Below are the code and all the weights of a small trained network. Each question names an input and a class and asks about switching units off, where a switched-off unit gives its printed mean instead of its output.

import numpy as np


def w(rows, s, z=0):
    codes = np.array(rows[::2]) - 128.0
    scale = np.full(codes.shape[1], s)
    scale[-1] = z or s
    return codes * scale


def f(y):
    return y / 2 * (1 + np.tanh(0.7978845608 * (y + 0.044715 * y**3)))


def log_softmax(a):
    a = a - a.max(-1, keepdims=True)
    return a - np.log(np.exp(a).sum(-1, keepdims=True))


def net(x, mask):
    res = np.array(x, float).reshape(1, 3) / 4 @ E
    y = f(res @ A[0][:, :-1].T + A[0][:, -1])
    res = res + np.where(mask, y, B[0][:, -1]) @ B[0][:, :-1]
    return log_softmax(res[-1] @ U[:, :-1].T + U[:, -1])


A, B = {}, {}
E = w([
[58,80,80,119,2,81],'x0',
[163,55,34,65,202,114],'x1',
[82,147,128,217,166,42],'x2',
],0.0094)
A[0] = w([
[150,202,205,176,32,152,148],'n0',
[233,174,187,83,154,211,252],'n1',
[239,16,2,41,211,169,186],'n2',
[105,33,68,97,41,102,135],'n3',
[150,160,192,143,112,225,168],'n4',
[94,197,182,152,64,190,184],'n5',
[116,148,159,227,152,68,235],'n6',
[194,59,43,42,171,103,168],'n7',
[45,139,75,238,108,17,240],'n8',
[28,86,134,187,127,67,215],'n9',
[190,80,61,79,176,129,164],'n10',
[180,188,209,235,213,127,161],'n11',
[163,243,163,147,204,140,156],'n12',
[94,175,184,141,65,207,175],'n13',
[11,71,17,45,22,105,221],'n14',
],0.0072,0.0036)
B[0] = w([
[217,85,121,89,128,107,175],'n0',
[195,156,1,129,191,180,205],'n1',
[194,134,49,54,143,93,252],'n2',
[110,80,165,171,85,144,176],'n3',
[199,124,81,128,144,179,163],'n4',
[200,83,136,128,117,86,170],'n5',
[75,192,94,152,78,104,178],'n6',
[175,89,96,77,77,66,206],'n7',
[82,141,118,142,57,55,195],'n8',
[60,148,136,149,27,34,171],'n9',
[170,148,77,85,152,94,189],'n10',
[104,206,127,188,80,161,197],'n11',
[119,183,67,187,76,187,186],'n12',
[178,105,140,75,125,118,166],'n13',
[120,72,240,187,39,137,211],'n14',
],0.008,0.014)
U = w([
[66,115,136,128,149,156,4],'0',
[184,93,146,107,95,84,240],'1',
[74,97,196,184,104,178,29],'2',
[9,142,135,173,83,62,188],'3',
[186,120,72,59,203,107,171],'4',
[140,187,97,191,140,186,128],'5',
[123,113,176,146,202,89,32],'6',
],0.011,0.0028)

Each question gives the input, the list of numbers given to net, and the class t.
The units are the neurons (one row each of A and B). Each row of codes is followed by its name. A weight is (code - 128) times the scale printed after its matrix; where a second scale follows, it is the last column's (A, B and U).
mask holds one flag per neuron, in row order. A switched-off neuron (its flag False) gives its mean, the last column of its row in B, instead of its output. The means were averaged over made-up inputs and are rounded, as every weight is.
A unit's drop is (log p(t) with every unit on - log p(t) with that unit switched off) / (log p(t) with every unit on - log p(t) with every unit switched off).
The circuit of an input: a set's keep is (log p(t) with only the set's units on - log p(t) with every unit switched off) / (log p(t) with every unit on - log p(t) with every unit switched off). Starting from the 12 units with the biggest drops (on a tie, the unit counted first), units are removed one at a time, each time the one whose removal leaves the highest keep (on an exact tie, the one counted first), for as long as the keep stays at least 0.8.
units of the circuit, in order: the units of the circuit, biggest drop first
most important unit: the unit with the biggest drop
k most important neurons: the k neurons with the biggest drops, biggest first
drop of u: that unit's drop, to one decimal
input [-5,-3,-5], class 5: most important unit : n2
input [-3,-6,-5], class 4: units of the circuit, in order : [n14, n1]
input [7,2,-4], class 3: units of the circuit, in order : [n0, n1]
input [2,8,7], class 3: units of the circuit, in order : [n8, n9]
input [0,0,-3], class 4: units of the circuit, in order : [n14, n9]
input [-7,5,7], class 5: 2 most important neurons : [n11, n12]
input [6,-2,-1], class 3: 2 most important neurons : [n9, n8]
input [5,-1,-3], class 2: 2 most important neurons : [n2, n14]
input [2,8,3], class 1: 3 most important neurons : [n14, n1, n3]
input [2,0,-1], class 2: 2 most important neurons : [n2, n7]
input [-8,1,8], class 5: drop of n12 : 0.2
input [-3,3,4], class 5: drop of n9 : 0.1
input [-3,1,8], class 3: drop of n11 : 0.0
input [-8,-1,-3], class 5: units of the circuit, in order : [n12]
